Look-ups in named tables: a row name and a column name give one cell, copied from the table.

Table noba
|  | zuta | rog | zak | fetasef | rizaz | biral | kegobe |
|---|---|---|---|---|---|---|---|
| bigifub | 92 | 109 | 88 | 116 | 114 | 128 | 147 |
| denuki | 172 | 118 | 127 | 157 | 133 | 53 | 174 |
| lamevev | 139 | 148 | 151 | 139 | 138 | 160 | 131 |
| dotafu | 117 | 98 | 70 | 137 | 103 | 76 | 175 |
| ronafa | 132 | 125 | 104 | 138 | 123 | 123 | 156 |
| mumakur | 123 | 132 | 98 | 120 | 122 | 143 | 146 |
| mitamiz | 137 | 148 | 140 | 141 | 144 | 176 | 126 |
| rof | 141 | 113 | 123 | 157 | 131 | 79 | 162 |
| tav | 108 | 126 | 122 | 110 | 134 | 155 | 134 |
| pomivo | 165 | 183 | 183 | 158 | 156 | 206 | 112 |
| buruf | 125 | 96 | 107 | 145 | 120 | 60 | 168 |

What is the kegobe of mitamiz in noba? 126
What is the kegobe of bigifub in noba? 147
What is the rizaz of lamevev in noba? 138
What is the zuta of mumakur in noba? 123
What is the biral of bigifub in noba? 128
What is the zak of denuki in noba? 127
What is the kegobe of mumakur in noba? 146
What is the biral of ronafa in noba? 123
What is the rizaz of buruf in noba? 120
What is the rog of ronafa in noba? 125
What is the fetasef of pomivo in noba? 158
What is the rog of mumakur in noba? 132
What is the fetasef of lamevev in noba? 139

Table butebus
|  | ret | bopina | ramired |
|---|---|---|---|
| kanitis | 74 | 108 | 102 |
| mapid | 141 | 121 | 53 |
| zufuzog | 86 | 187 | 132 |
| mes | 162 | 206 | 147 |
| sala | 54 | 225 | 186 |
| nurab | 62 | 107 | 162 |
| nifesud | 107 | 61 | 113 |
| bug | 219 | 74 | 205 |
| nibek | 202 | 154 | 58 |
| burimi | 69 | 71 | 105 |
| lan | 137 | 62 | 224 |
| guveb | 138 | 91 | 169 |
| ruk | 87 | 191 | 135 |
| zat | 187 | 67 | 66 |

ramired of guveb = 169
ramired of nifesud = 113
bopina of ruk = 191
bopina of burimi = 71
ret of mapid = 141
bopina of mes = 206
ret of guveb = 138
ramired of zat = 66
Row with the largest bopina: sala

Table fosev
	sepifuf	nur	vato	kanarud	zame	fepop
zokeva	81	156	81	160	145	154
duf	185	146	185	150	153	144
raman	141	146	141	139	157	149
sonane	159	152	159	153	132	147
pak	119	141	119	143	196	153
zedapi	98	136	98	137	225	159
nul	81	151	81	161	143	155
dozubuv	118	179	118	226	158	151
tep	85	123	85	99	127	153
mitiret	112	140	112	145	204	156
bim	162	151	162	157	125	144
pofebi	209	101	209	29	135	139

kanarud of sonane is 153
vato of pofebi is 209
kanarud of tep is 99
fepop of pofebi is 139
vato of tep is 85
sepifuf of zokeva is 81
nur of pofebi is 101
fepop of zedapi is 159
nur of mitiret is 140

Table sis
|  | mub | pup |
|---|---|---|
| duv | 9196 | -6327 |
| zup | -2208 | -9324 |
| sos | 4317 | 1800 |
| likev | 6314 | 4550 |
| nodil | -1529 | 1773 |
| dogeruk | -5255 | 7826 |
| fim | -1155 | 1804 |
| kezemuk | 7430 | -2932 |

pup of dogeruk: 7826
mub of kezemuk: 7430
pup of sos: 1800
pup of zup: -9324
mub of duv: 9196
mub of likev: 6314
mub of zup: -2208
mub of nodil: -1529
pup of nodil: 1773
mub of sos: 4317
mub of dogeruk: -5255
pup of duv: -6327
pup of kezemuk: -2932
pup of likev: 4550
mub of fim: -1155
pup of fim: 1804

pogifa.tsv
	fiduz	vefi	supusa
kubag	0.46	0.13	0.65
veleke	0.62	0.15	0.25
dozas	0.39	0.35	0.91
vek	0.38	0.38	0.54
vut	0.64	0.52	0.71
nemapod	0.63	0.33	0.55
nege	0.28	0.46	0.68
sodapi	0.77	0.14	0.43
giv	0.73	0.34	0.33

giv, fiduz -> 0.73
veleke, vefi -> 0.15
dozas, fiduz -> 0.39
giv, vefi -> 0.34
giv, supusa -> 0.33
nege, fiduz -> 0.28
vek, vefi -> 0.38
kubag, vefi -> 0.13
sodapi, vefi -> 0.14
kubag, fiduz -> 0.46
nege, vefi -> 0.46
kubag, supusa -> 0.65
nege, supusa -> 0.68
nemapod, vefi -> 0.33
sodapi, supusa -> 0.43
dozas, supusa -> 0.91

Table kor
columns: mepere, zur, mabo
riz: [154, 149, 34]
ver: [91, 137, 173]
lasina: [190, 144, 134]
zav: [97, 135, 141]
vudivu: [83, 122, 160]
ven: [63, 83, 172]
nurimif: [93, 148, 115]
tep: [143, 177, 138]
teme: [122, 51, 166]
kitu: [59, 166, 115]
koz: [159, 111, 143]
fizug: [130, 203, 109]
foro: [166, 186, 75]
benazo: [186, 155, 152]

benazo, zur: 155
fizug, zur: 203
nurimif, mabo: 115
tep, zur: 177
lasina, mabo: 134
kitu, zur: 166
Which row has the largest mabo? ver

riropu:
,gen,nad,lamogo,budol,buki,sopugez,sidi
dirirog,174,120,151,74,160,108,127
fezireb,93,124,187,146,2,141,73
bime,154,157,147,121,159,92,122
sozomud,199,114,159,77,141,142,125
sepegak,158,159,145,122,149,125,120
fep,116,116,142,124,70,166,105
difut,203,174,196,110,201,76,101
benotet,81,50,177,125,72,158,112
far,112,105,146,115,6,200,85
kod,226,183,205,117,168,70,114
rotire,85,115,122,138,122,141,116

far, buki => 6
fezireb, sopugez => 141
kod, gen => 226
kod, sidi => 114
bime, budol => 121
dirirog, sopugez => 108
bime, gen => 154
Which row has the largest buki? difut

gav =
         kat  divumob  tep  disezi  dudelu  padira
gamo     145      218   44     107     145     198
dimepug  167       18  145      23     126     143
nivegol  148      203   46      84     148     203

gamo, dudelu: 145
dimepug, dudelu: 126
nivegol, disezi: 84
dimepug, tep: 145
dimepug, disezi: 23
nivegol, divumob: 203
nivegol, kat: 148
dimepug, padira: 143
gamo, divumob: 218
dimepug, kat: 167
nivegol, padira: 203
gamo, disezi: 107
nivegol, dudelu: 148
nivegol, tep: 46
gamo, padira: 198
dimepug, divumob: 18
gamo, kat: 145
gamo, tep: 44
Which row has the largest padira? nivegol

segava:
          mus  fovarad  kivu   rig  zasu   bop
togose   1.35     3.59  2.60  4.85  2.55  5.31
riv      2.24     2.83  2.91  2.06  4.08  4.66
derifem  3.59     1.80  4.76  1.65  4.49  5.45
ladapa   8.34     3.64  2.71  1.80  8.37  1.80
duro     3.54     1.93  4.29  1.12  4.03  0.75
zibo     1.82     3.74  4.67  3.43  2.55  3.75

What is the kivu of ladapa in segava?
2.71
What is the fovarad of togose in segava?
3.59
What is the rig of duro in segava?
1.12
What is the bop of riv in segava?
4.66
What is the kivu of derifem in segava?
4.76
What is the rig of derifem in segava?
1.65
What is the kivu of duro in segava?
4.29
What is the mus of riv in segava?
2.24
What is the mus of zibo in segava?
1.82
What is the zasu of riv in segava?
4.08
What is the rig of riv in segava?
2.06
What is the zasu of derifem in segava?
4.49
What is the mus of duro in segava?
3.54
What is the fovarad of zibo in segava?
3.74
What is the rig of togose in segava?
4.85
What is the kivu of zibo in segava?
4.67
What is the kivu of togose in segava?
2.60
What is the zasu of ladapa in segava?
8.37
What is the bop of duro in segava?
0.75
What is the fovarad of ladapa in segava?
3.64

gen:
         vep   vuk  rezoz  fuzadek  gokome  paralo   dom  gifirat  basazo
pif     5.62  6.14   8.16     5.84    4.75    6.43  6.62     7.96    7.12
zuna    5.81  5.36   6.83     5.08    1.98    6.56  5.51     6.56    7.53
kuzag   5.47  5.97   8.23     5.87    2.91    6.33  6.67     7.92    7.07
pamiga  6.24  6.07   7.03     5.42    5.02    6.79  5.82     7.24    7.57
zavibe  6.04  5.78   7.03     5.33    5.41    6.66  5.74     7.02    7.54
geno    5.54  5.13   6.70     4.97    9.87    6.42  5.32     6.32    7.49
sus     6.11  6.07   7.27     5.52    6.27    6.70  5.99     7.38    7.49
zoge    6.78  6.32   6.37     5.22    5.82    7.10  5.24     6.97    7.86
meful   5.60  5.53   7.36     5.36    3.67    6.39  5.95     6.99    7.33

meful, vep => 5.60
meful, dom => 5.95
sus, gokome => 6.27
zoge, vuk => 6.32
pif, vep => 5.62
pif, basazo => 7.12
zuna, basazo => 7.53
zavibe, basazo => 7.54
zoge, gokome => 5.82
zuna, paralo => 6.56
zavibe, fuzadek => 5.33
pif, paralo => 6.43
zoge, dom => 5.24
geno, vep => 5.54
zoge, paralo => 7.10

